Below is a small trained network, with its code and all its weights. Each question gives an input and a class and asks what happens when units are switched off, that is, made to give their printed mean instead of their output.

import numpy as np


def w(rows, s, z=0):
    codes = np.array(rows[::2]) - 128.0
    scale = np.full(codes.shape[1], s)
    scale[-1] = z or s
    return codes * scale


def f(y):
    return y / 2 * (1 + np.tanh(0.7978845608 * (y + 0.044715 * y**3)))


def log_softmax(a):
    a = a - a.max(-1, keepdims=True)
    return a - np.log(np.exp(a).sum(-1, keepdims=True))


def net(x, mask):
    res = np.array(x, float).reshape(1, 3) / 4 @ E
    y = f(res @ A[0][:, :-1].T + A[0][:, -1])
    res = res + np.where(mask, y, B[0][:, -1]) @ B[0][:, :-1]
    return log_softmax(res[-1] @ U[:, :-1].T + U[:, -1])


A, B = {}, {}
E = w([
[209,3,4],'x0',
[128,243,2],'x1',
[242,198,251],'x2',
],0.0065)
A[0] = w([
[182,169,33,157],'neuron 1',
[76,176,61,102],'neuron 2',
[179,92,152,151],'neuron 3',
[165,128,6,68],'neuron 4',
[114,150,132,252],'neuron 5',
[96,129,99,60],'neuron 6',
[114,164,127,187],'neuron 7',
[109,156,97,203],'neuron 8',
[132,127,112,121],'neuron 9',
[121,164,130,224],'neuron 10',
[167,179,143,71],'neuron 11',
[129,130,130,133],'neuron 12',
[56,99,144,150],'neuron 13',
[145,85,121,51],'neuron 14',
[87,44,156,157],'neuron 15',
[173,15,77,76],'neuron 16',
[165,51,110,14],'neuron 17',
[167,156,150,177],'neuron 18',
[84,214,92,185],'neuron 19',
],0.02,0.0032)
B[0] = w([
[41,3,167,226],'neuron 1',
[121,202,70,206],'neuron 2',
[110,178,115,176],'neuron 3',
[64,204,247,247],'neuron 4',
[154,151,102,154],'neuron 5',
[151,152,139,154],'neuron 6',
[130,157,94,154],'neuron 7',
[109,163,102,169],'neuron 8',
[112,135,130,136],'neuron 9',
[143,144,84,158],'neuron 10',
[215,145,130,164],'neuron 11',
[130,129,130,128],'neuron 12',
[173,57,163,173],'neuron 13',
[94,112,116,156],'neuron 14',
[204,26,167,203],'neuron 15',
[19,54,65,255],'neuron 16',
[51,112,81,194],'neuron 17',
[176,154,149,167],'neuron 18',
[117,179,39,205],'neuron 19',
],0.029,0.014)
U = w([
[68,63,2,2],'0',
[174,101,156,183],'1',
[59,44,106,137],'2',
[151,10,118,105],'3',
[151,254,152,10],'4',
[77,173,21,239],'5',
[38,146,196,141],'6',
],0.0093,0.0034)

Each question gives the input, the list of numbers given to net, and the class t.
The units are the neurons (one row each of A and B). Each row of codes is followed by its name. A weight is (code - 128) times the scale printed after its matrix; where a second scale follows, it is the last column's (A, B and U).
mask holds one flag per neuron, in row order. A switched-off neuron (its flag False) gives its mean, the last column of its row in B, instead of its output. The means were averaged over made-up inputs and are rounded, as every weight is.
A unit's drop is (log p(t) with every unit on - log p(t) with that unit switched off) / (log p(t) with every unit on - log p(t) with every unit switched off).
The circuit of an input: a set's keep is (log p(t) with only the set's units on - log p(t) with every unit switched off) / (log p(t) with every unit on - log p(t) with every unit switched off). Starting from the 12 units with the biggest drops (on a tie, the unit counted first), units are removed one at a time, each time the one whose removal leaves the highest keep (on an exact tie, the one counted first), for as long as the keep stays at least 0.8.
circuit, biggest first: the units of the circuit, biggest drop first
unit that matters most: the unit with the biggest drop
k most important neurons: the k neurons with the biggest drops, biggest first
drop when u is switched off: that unit's drop, to one decimal
input [-6,-1,2], class 4: circuit, biggest first -> neuron 16; neuron 1
input [-1,0,-4], class 5: unit that matters most -> neuron 1
input [1,-2,4], class 4: circuit, biggest first -> neuron 16; neuron 1
input [-2,1,4], class 4: 2 most important neurons -> neuron 16; neuron 1
input [-6,-2,-7], class 3: 2 most important neurons -> neuron 13; neuron 16
input [6,-2,-7], class 2: circuit, biggest first -> neuron 16; neuron 4
input [0,4,6], class 1: 3 most important neurons -> neuron 16; neuron 4; neuron 2
input [1,-6,1], class 3: 2 most important neurons -> neuron 15; neuron 4
input [-3,2,2], class 4: 3 most important neurons -> neuron 16; neuron 1; neuron 17
input [8,3,4], class 6: 2 most important neurons -> neuron 4; neuron 15
input [4,-6,0], class 0: 3 most important neurons -> neuron 4; neuron 16; neuron 1
input [-7,-5,2], class 1: 3 most important neurons -> neuron 16; neuron 1; neuron 4
input [-7,-1,-8], class 5: 2 most important neurons -> neuron 1; neuron 16
input [-8,7,5], class 5: most important neuron -> neuron 19
input [-5,-2,1], class 1: 3 most important neurons -> neuron 16; neuron 4; neuron 2
input [-7,4,2], class 5: 2 most important neurons -> neuron 4; neuron 19
input [-7,-3,-6], class 3: 3 most important neurons -> neuron 13; neuron 4; neuron 16
input [4,-7,1], class 0: 2 most important neurons -> neuron 4; neuron 16
input [7,5,-3], class 6: drop when neuron 4 is switched off -> 2.8
input [1,3,2], class 6: circuit, biggest first -> neuron 16
input [4,6,7], class 6: drop when neuron 1 is switched off -> 2.0
input [3,3,-5], class 6: drop when neuron 4 is switched off -> 1.8
input [2,3,-6], class 6: drop when neuron 4 is switched off -> 1.7
